Each row is followed by its class.
[  80   72  -14  -83  -43  -60  107 -673 -169  -58  -29    7  150  192
 -111   23  301  114 -249   50  119 -235  -83  106   71  128   27 -153
 -108 -107   55  -88]
V
[-109  147  106  301 -228   41   32  294  -12  238 -267   76   37   99
  -21  103   88  403   71 -118    5  -46  105 -121  204  123 -166 -124
    9  118  -27  120]
L
[ -31 -510  105   53  265  488  135 -535  -84  700   62   86  151 -352
  -53  -85 -136 -397  147   87  322 -228 -182   63 -244 -162   45  -54
   29 -351  268 -145]
A
[  71  110   34  -11 -135   41   97 -608 -166  -44  -73  -27  158  180
 -102    5  221   65 -283   98   78 -264 -148  115   85   51  -21  -49
 -101 -128   55 -126]
A
[ -18 -163 -155  -98   70  -51  -43 -424  196 -498  -90    8  130  428
  -92  -57  -82  177  105  474    0  375 -303 -361   69  159   52  -92
 -138 -118  374  577]
E
[ -60  -32  149  157   41   20  -45  230  -97   39 -103  112  215 -115
 -119  260  122  481 -212 -223   26  -67 -107  -94  -63  208 -161  -19
  163  -53  -74   60]
V
[-169 -178  198   91 -227   -4  227   44  -60  -21 -299  141   66  155
 -104  115  144  586 -135 -142  160    3   21 -154   -1  -47 -276  -80
  126  161  267  373]
U
[  89    8   18  117  -18  139  -26  -67  -75  123 -260  181   98 -441
 -170   84  262  374   40 -361   45   15  -13 -108   28  200 -147 -115
   29  172 -271 -115]
E
[  28  106  -49  -33  -27   51  117 -524 -182   42   -5  -47  152  216
  -59   72  247   59 -283   84   61 -272 -182  140   61  103  -15 -169
 -144 -171   32  -69]
T
[-178   18 -213 -413 -401  -92  -45 -714 -167  182  481   14   68  511
    1  -55 -138 -163  186   52   59  126  183  -31 -218  252   51 -144
    0  -93  319  324]
Y
[-135   45  294  233 -350  125  116  -86  112   39 -281   30  -49  715
  -61  335 -287 -216  368 -130  414   19 -173  262  -10   70  314 -109
 -317 -110  458  166]
N
[  83 -251  -34  192  -69   48   12 -496   27  571  -93   77  -38  125
 -126   24   97 -545 -231  326  254 -115   52  640   55 -372   23  -84
   87  -78   88  117]
W
[  79  132   51  -44  -30   -8   20 -554 -185  -95   44  -54  174  187
  -54  -51  193   53 -270  169  123 -292 -166  148   73   98  -12 -117
  -93 -154   51 -178]
A
[ -11  317   72   38  150   93  308  238 -142  174  -92  108   34 -256
  -22  186  196  267 -118 -283 -310 -183  -55 -273  128  179  -64  -54
  102  100    6 -338]
Y
[-127   93  112   25    8    1  140   75 -266  278 -293  171  141   18
 -193  -33   89  182  -92 -239   63 -225  -95 -128  156   75 -241   -4
 -105  133   26  120]
A
[  60  -18  -45   43 -102  -13   65 -615 -148   -9  -47  -13  205  237
 -117  -83  217   53 -316   98  209 -212 -102  186   24   45   -6 -119
  -99 -101   23  -35]
U
[-265  307  192 -304 -178 -215 -322 -279 -362 -275 -281  357   17  754
 -156  174  229  301  146  299 -191  157  -45 -140  520  667 -225 -170
  233  517  342  533]
E
[ -72 -267 -148 -177  104 -140 -185 -899  -24 -254 -285  282   10  138
 -175  -87   66  -32  166  -20 -103  284 -272 -118  -62  276  -52 -110
  -99  -34   41  379]
B
[ 120   54    0  -35   -6   15   30 -510  -78 -225   68  -52  113  133
  -87   -2  195    2 -292  128  156 -139 -164  146   77   69   44 -182
 -288 -168    0 -129]
N
[  82   65  -33  -59   34   29  -17 -513 -136  -31   26   -2  161  186
  -28   26  204   31 -200   75  131 -256 -127  131  133  131   78 -135
 -202  -94  -13 -105]
N
[ 101 -441  290  133  287   59 -437  -49  -72  203  346   73 -124 -356
 -184 -141  -77 -187    8  233  491    0   -1  293  -17  -39 -231 -271
  186  -66  154 -388]
E
[   0 -333   22  128   18  222 -322 -167 -118  228  334    5  -80 -437
   53  -98  -88  -69   22   69 -171 -156  180  -97  -20  -21 -183   99
  192 -144 -206 -509]
U
[  28 -243    4  357  -82  209 -134 -118   29   54 -328  104  148  -41
 -190  210  122  342  -38   -1  311   27 -166  -16   85   48 -137  -76
  -18   98 -114  234]
N
[  53  -13 -497 -144  145 -229  -59 -133  160   12  371 -222   24   87
  148 -676   -2 -486 -232  533 -583  571   23  142  -77  252  186 -317
  -63 -152 -153   87]
L
[  96    1  -52   34  -35   12   47 -613 -113  -55  -11  -57  113  170
  -95   32  266   -4 -272  121  133 -177 -141  153   28   71  -12 -147
 -123 -108    0  -52]
N
[ 233  436  104   89 -127  266  -50 -391   45  533  127 -155  151 -634
  -32  129  262 -301  112   68 -168   88    1  147 -144 -152   94  -76
  151 -556 -405 -297]
W
[ 277 -512 -118  154  429  -35 -321 -534  104 -178   84  101  159 -254
 -381   77  -17 -153  -68  459  534   87 -216  326   85  -61  131 -341
 -205 -108  -58  112]
N
[  84   69  -40   -1  -12   96  113 -612 -138   17  -55  -83  161  189
  -80   48  258   30 -237  133  123 -288 -185  147   87   21   46 -137
 -111 -174   10 -150]
T
[-127  -22  -80  226   63 -183   96  190 -193   95 -296  170  208  -26
 -262  226  126  442   86 -251  186  -35 -134 -142    4  245 -171 -182
   83  362  -34  245]
T
[ 153  -32   40  125  122  258  -39 -731  -58  391 -110   52  178 -371
 -470  224  154   20  297   97 -283   91 -181 -135  191   81  165 -393
  125 -366 -304 -344]
L
[ 189 -208 -269  308 -146   35  180 -353  215  460  237 -252  113   78
 -109  -45  -45 -376  -90  339  275   44  119  251 -119 -275  293   69
  232 -120  251 -226]
L
[  58   48  -23  -29  -34  -23  107 -548 -148 -193   88   18  153   88
 -149   84  197  102 -256  113   79 -169 -123   22   57   76  -39 -123
  -86 -136   56 -177]
B
[  10   88  158  166    2  152   -6  193  -30  143 -283  131  103 -307
  -98   59  115  213   80 -276   44   69  -88 -131  106  157   13   49
   27  119  -81 -221]
V
[   3   32  105   89   25   12    6  -54  -97  132 -147   68   93 -282
  -22  -49  288  284  -26 -178  -40  -12   -7  -69   46  217 -127 -219
   23   82 -148 -125]
Z
[-109 -119   55  104  -11  -51   51   78  -95  -71 -175  131  132  -66
 -112   76   87  519   69 -301   97  -82   44 -427   95  282 -150   13
   -9  266   91  -22]
Z
[ 148  188   84  196   85  149  -10  -65  -10  107  194  239    3  -28
 -272  263   35 -148  -68  240  419  135  -90   42   36 -273 -271 -201
  364  -15 -117  -63]
N
[ -89 -260  233  211   63 -203  119    0   59  180  110  143   51  420
  -42 -168 -194 -309 -193  -75  407 -162  236  204 -205 -201  -80  -30
  267 -164  256 -148]
Z
[ -66 -157   19   61   22  -39  142  -75 -169   -6 -139  157  202 -193
 -226  -62  191  432 -183 -351   25   -8  -78 -286 -107  157 -266  -51
  152  163  -32 -102]
E
[-232  279  268 -161 -621  -79  153  248   94 -242   12   52 -142  415
   44   72 -135  262  207  147 -142  419  325 -425   35 -125 -281  169
  316   83  425  492]
A
[-121   -6  150  -49   49  -20   60   75 -113  -74 -143  188  198 -137
  -42   22  154  541  -28 -312  -12  -17    7 -346 -103  301 -259 -103
   69   18   28  187]
E
[ 119 -450  -26   29  278  142 -217   44   89 -121   76    5  -87  -69
 -113 -185 -118   17 -356  216   -2   32 -143   80   96 -190 -123   54
  148  -51  -98 -197]
A
[ -65   89  138  171   74  -61  291  361 -107   94 -195  -20  415 -199
 -198   76   93  374 -204 -334  -56 -194   54 -178  -86  147   35  -54
   35 -114 -108  -69]
Y
[-239  -31  149  141 -333 -107  215 -657  207 -386 -296  225 -343  692
  333   57 -107 -479  141  445 -181   22  348 -153   79  150  -29  237
  -94  -27  787  360]
W
[-128  307  176 -217  -89 -170   23 -305 -206  324  251  313   40   89
  -35   -5    3 -484  177   -7  175  123  353  102  -47  527   26 -183
  -50   -9  445  111]
V
[ -29 -283 -175 -388 -264 -341  110 -667   67 -268   73 -270   -1  243
 -169 -328   70   -2 -132  -96    0  285  200  -27 -310  269   91  -60
 -364 -204  330  466]
L
[ -93  292  100  237 -113 -135   77  368  -51   95   13   36  229 -189
   54  257   78  345  -49 -263 -109  -26  -69 -118 -150  178  -88   50
  127  -93   16  -43]
B
[  73  -52  257  298 -172 -111  406 -230  207  225 -320 -252   53  517
 -181   -6   65 -436    1  492  491  -33  253  311  -20 -296  179  -50
   90 -272  578  395]
V
[  55   44   14  -34    9  -37   87 -504 -194  -78  -46  -26  180  258
 -157  -67  200   33 -370  177  165 -238 -183  155   70  103  -66 -121
  -88  -84  104  -13]
A
[-147 -747 -332  104  -90  -19  368  136  398 -252 -104  137  267  566
   -7 -673 -390  -30 -270  340  192  444  238  -11  130 -207  365 -106
 -182  268  329  207]
L
[  68   67  -53  -13  -48   28  -34 -544 -129  -73   93  -34  144  186
    7   14  202   -5 -293  110  142 -212 -183  146   27   69  -13  -75
 -181 -146  -10  -77]
N
[  66   25  -76   31    6  -66   45 -548 -123 -190  -27  -19  199  165
 -184   71  200   43 -296  188   85 -153 -177  134   77   96   12 -173
 -170 -158  -13  -17]
T
[ -13   29  202  150 -143  167   64 -146 -110   58 -225  180   56   31
 -186   99  147  196   -2  -56  194 -104  -19 -114  119 -115 -249   -6
  216  110   -6 -104]
E
[  34   76  -38   15  -14  -82    9 -571 -148  -33  -12  -15  207  154
 -125   63  189   -5 -195  123  175 -204 -190  139   44  104   44 -110
 -169 -103   58  -46]
W
[ -19   -5  145  198   93  103   38  200  -66  112 -135  131  241 -323
    6  -67  209  399 -222 -187  166 -141   66 -215   25  117 -246   60
  168   19  -57 -172]
B
[ -52   98  190   70  -90  183  196  196  -34  144 -250  127  153 -140
 -172  -44  105  344   54 -372  201  136  -98 -348  -43   26 -197   18
  128   99   68  -37]
E
[-100  -63  103  181 -192   86   59   86 -101   30 -215   96  164    5
 -153  206  115  451 -151 -199  -31  -71  -90 -154   12  106 -225    4
   38   30    1  128]
E
[ -70    3  215  143  -46  160 -154  203  -29   85 -228   96   80 -145
    1  -38  113  260 -101 -191   97   46  -97 -151   55   66 -258   80
  -17  -15  -78   75]
N
[  59  112   10   -4   -3   18   99 -550 -153  -45   20    0  212  170
  -86  -18  214  -23 -231  112   45 -209 -159   81  -22  101  -18 -147
  -34 -203   12 -131]
E
[  16 -339   75   84   22   37  102 -204   57   88  179   51  -96   55
 -208  249 -162 -326  155  386  172  -22  226  -18   43 -276   19   58
  298   24  326  -22]
Z
[-238 -610 -380  -52 -185  -14  -31 -210  155  168   15  -12 -113  310
  170 -194 -208  -76   27  189 -601  217  352 -233  -75  121  -65  161
   86  -84  135  552]
B
[ 380 -338  -57  416  208  279  -31 -105  520  385   81 -264 -176 -130
   89 -203  -59 -417  -52  208  229  190  128  448 -137 -147  346 -222
  199 -407    1 -511]
T
[  19   -7   -6  -38 -102   65   55 -563 -190   12    8    3  181  238
  -87  -88  199   49 -300  140  165 -205  -83  140   54   57  -45 -128
  -81 -102   39  -24]
U
[  22   53   -6  -41  -69   42   65 -519 -134  -63   54   -5  128  211
  -10  -32  212   87 -341  151  100 -228  -70  110   22   74  -76 -157
  -60 -142   75  -21]
Y
[  39   69   82  -46  -97   49  120 -609 -130 -169  -63   25  163  237
  -69  -28  205   14 -193  121  110 -223 -113   74   58   54    0 -110
 -131 -149  109 -110]
E
[ -35  436  198 -310 -184  502  179 -187    9  121  218  117 -182  218
  392  -70   75   35   -9 -100 -166  -30  108 -181  269  327   99 -173
 -231 -132  264 -501]
W
[   4  876   -4 -467 -449  -75  115   97  -74    7  128  -58  -30  316
   70  428   -4  -81  201  -77 -328  -34  105  -85  356  285  291  229
 -565  -50  354  326]
E
[ -48 -366 -152 -431  -95 -123  -44 -739   49 -456 -526  -95 -129  319
  135 -546  -45 -159  242  139 -116 -176  170 -269  355  -26  241  543
 -552  239  343  293]
A
[ -93 -126   22   35  124  111  170  -43 -158  153 -165    9  116 -198
  -49  -44  123  279  -82 -163   44 -108 -169 -255  -77  379 -165  -70
 -182   45  255  131]
A
[  47   33  -15  -31  -87   20   83 -710 -136  -51  -36   -5  145  184
  -79   21  257   54 -206   98   77 -214  -84   91   31   89  -31 -126
  -74 -196   35  -70]
B
[  36   31   -4  -13  -42   49  102 -626 -145   -9  -29  -26  124  307
  -71  -20  228   17 -289  124  181 -248 -179  168   83   38  -16 -170
 -120 -157  109 -128]
T
